Below is a small trained network, with its code and all its weights. Each question gives an input and a class and asks what happens when units are switched off, that is, made to give their printed mean instead of their output.

import numpy as np


def w(rows, s, z=0):
    codes = np.array(rows[::2]) - 128.0
    scale = np.full(codes.shape[1], s)
    scale[-1] = z or s
    return codes * scale


def f(y):
    return np.maximum(y, 0)


def log_softmax(a):
    a = a - a.max(-1, keepdims=True)
    return a - np.log(np.exp(a).sum(-1, keepdims=True))


def net(x, mask):
    res = np.array(x, float).reshape(1, 6) / 4 @ E
    y = f(res @ A[0][:, :-1].T + A[0][:, -1])
    res = res + np.where(mask, y, B[0][:, -1]) @ B[0][:, :-1]
    return log_softmax(res[-1] @ U[:, :-1].T + U[:, -1])


A, B = {}, {}
E = w([
[49,69,135],'x0',
[153,131,3],'x1',
[73,192,130],'x2',
[119,221,178],'x3',
[178,211,200],'x4',
[147,94,149],'x5',
],0.0062)
A[0] = w([
[114,120,143,96],'neuron 0',
[106,92,170,93],'neuron 1',
[144,144,124,79],'neuron 2',
[186,247,157,101],'neuron 3',
[91,135,115,77],'neuron 4',
[145,176,153,92],'neuron 5',
[131,128,126,95],'neuron 6',
[139,134,69,111],'neuron 7',
[127,84,153,73],'neuron 8',
[89,138,112,87],'neuron 9',
[19,176,123,38],'neuron 10',
[214,70,156,202],'neuron 11',
[135,78,153,135],'neuron 12',
[223,99,50,119],'neuron 13',
[61,144,109,73],'neuron 14',
[152,200,134,103],'neuron 15',
[148,195,169,102],'neuron 16',
[195,101,98,187],'neuron 17',
[113,136,121,85],'neuron 18',
[206,101,68,137],'neuron 19',
[87,159,108,19],'neuron 20',
[161,210,190,84],'neuron 21',
[179,61,155,135],'neuron 22',
[173,99,126,233],'neuron 23',
[96,56,199,50],'neuron 24',
[103,160,121,154],'neuron 25',
[67,57,170,188],'neuron 26',
[86,152,108,4],'neuron 27',
[116,177,71,43],'neuron 28',
[82,148,174,98],'neuron 29',
[75,85,153,206],'neuron 30',
[108,131,112,89],'neuron 31',
],0.013,0.004)
B[0] = w([
[125,146,123,138],'neuron 0',
[114,173,133,166],'neuron 1',
[115,140,145,136],'neuron 2',
[174,73,252,254],'neuron 3',
[105,136,179,143],'neuron 4',
[156,123,154,178],'neuron 5',
[124,122,128,128],'neuron 6',
[115,61,116,178],'neuron 7',
[101,164,132,153],'neuron 8',
[108,134,179,147],'neuron 9',
[53,194,229,187],'neuron 10',
[100,242,72,225],'neuron 11',
[112,143,76,175],'neuron 12',
[74,28,106,235],'neuron 13',
[91,144,216,163],'neuron 14',
[122,124,216,193],'neuron 15',
[172,91,172,209],'neuron 16',
[80,136,113,211],'neuron 17',
[109,138,139,131],'neuron 18',
[79,58,92,219],'neuron 19',
[76,149,126,139],'neuron 20',
[213,89,154,232],'neuron 21',
[113,183,64,193],'neuron 22',
[81,143,98,208],'neuron 23',
[91,219,131,191],'neuron 24',
[89,137,173,167],'neuron 25',
[149,225,107,240],'neuron 26',
[76,154,125,136],'neuron 27',
[99,76,189,161],'neuron 28',
[83,80,101,181],'neuron 29',
[124,198,118,221],'neuron 30',
[126,119,155,138],'neuron 31',
],0.029,0.0063)
U = w([
[117,121,102,254],'0',
[226,149,192,185],'1',
[122,180,144,108],'2',
[179,69,99,47],'3',
[255,85,50,71],'4',
[128,75,160,58],'5',
],0.0087,0.0064)

Each question gives the input, the list of numbers given to net, and the class t.
The units are the neurons (one row each of A and B). Each row of codes is followed by its name. A weight is (code - 128) times the scale printed after its matrix; where a second scale follows, it is the last column's (A, B and U).
mask holds one flag per neuron, in row order. A switched-off neuron (its flag False) gives its mean, the last column of its row in B, instead of its output. The means were averaged over made-up inputs and are rounded, as every weight is.
A unit's drop is (log p(t) with every unit on - log p(t) with that unit switched off) / (log p(t) with every unit on - log p(t) with every unit switched off).
The circuit of an input: a set's keep is (log p(t) with only the set's units on - log p(t) with every unit switched off) / (log p(t) with every unit on - log p(t) with every unit switched off). Starting from the 12 units with the biggest drops (on a tie, the unit counted first), units are removed one at a time, each time the one whose removal leaves the highest keep (on an exact tie, the one counted first), for as long as the keep stays at least 0.8.
circuit, biggest first: the units of the circuit, biggest drop first
top k neurons: the k neurons with the biggest drops, biggest first
drop of u: that unit's drop, to one decimal
input [2,5,-3,0,-4,-6], class 5: circuit, biggest first => [neuron 11]
input [-8,-2,0,1,-5,-8], class 5: circuit, biggest first => [neuron 26; neuron 11]
input [5,6,-4,2,6,0], class 0: top 2 neurons => [neuron 21; neuron 3]
input [-8,8,3,3,5,5], class 5: top 2 neurons => [neuron 13; neuron 19]
input [-8,6,-7,3,7,-5], class 5: top 2 neurons => [neuron 13; neuron 19]
input [-3,-1,-5,5,-3,4], class 0: top 2 neurons => [neuron 26; neuron 10]
input [-6,-3,-2,-4,-8,-8], class 0: top 2 neurons => [neuron 3; neuron 21]
input [-6,-1,4,-3,-4,-3], class 3: top 2 neurons => [neuron 11; neuron 10]
input [0,8,5,4,-3,3], class 5: drop of neuron 25 => 0.0
input [-8,-3,-3,-1,2,-2], class 1: drop of neuron 3 => 0.1
input [4,8,8,5,1,-2], class 5: drop of neuron 28 => 0.4
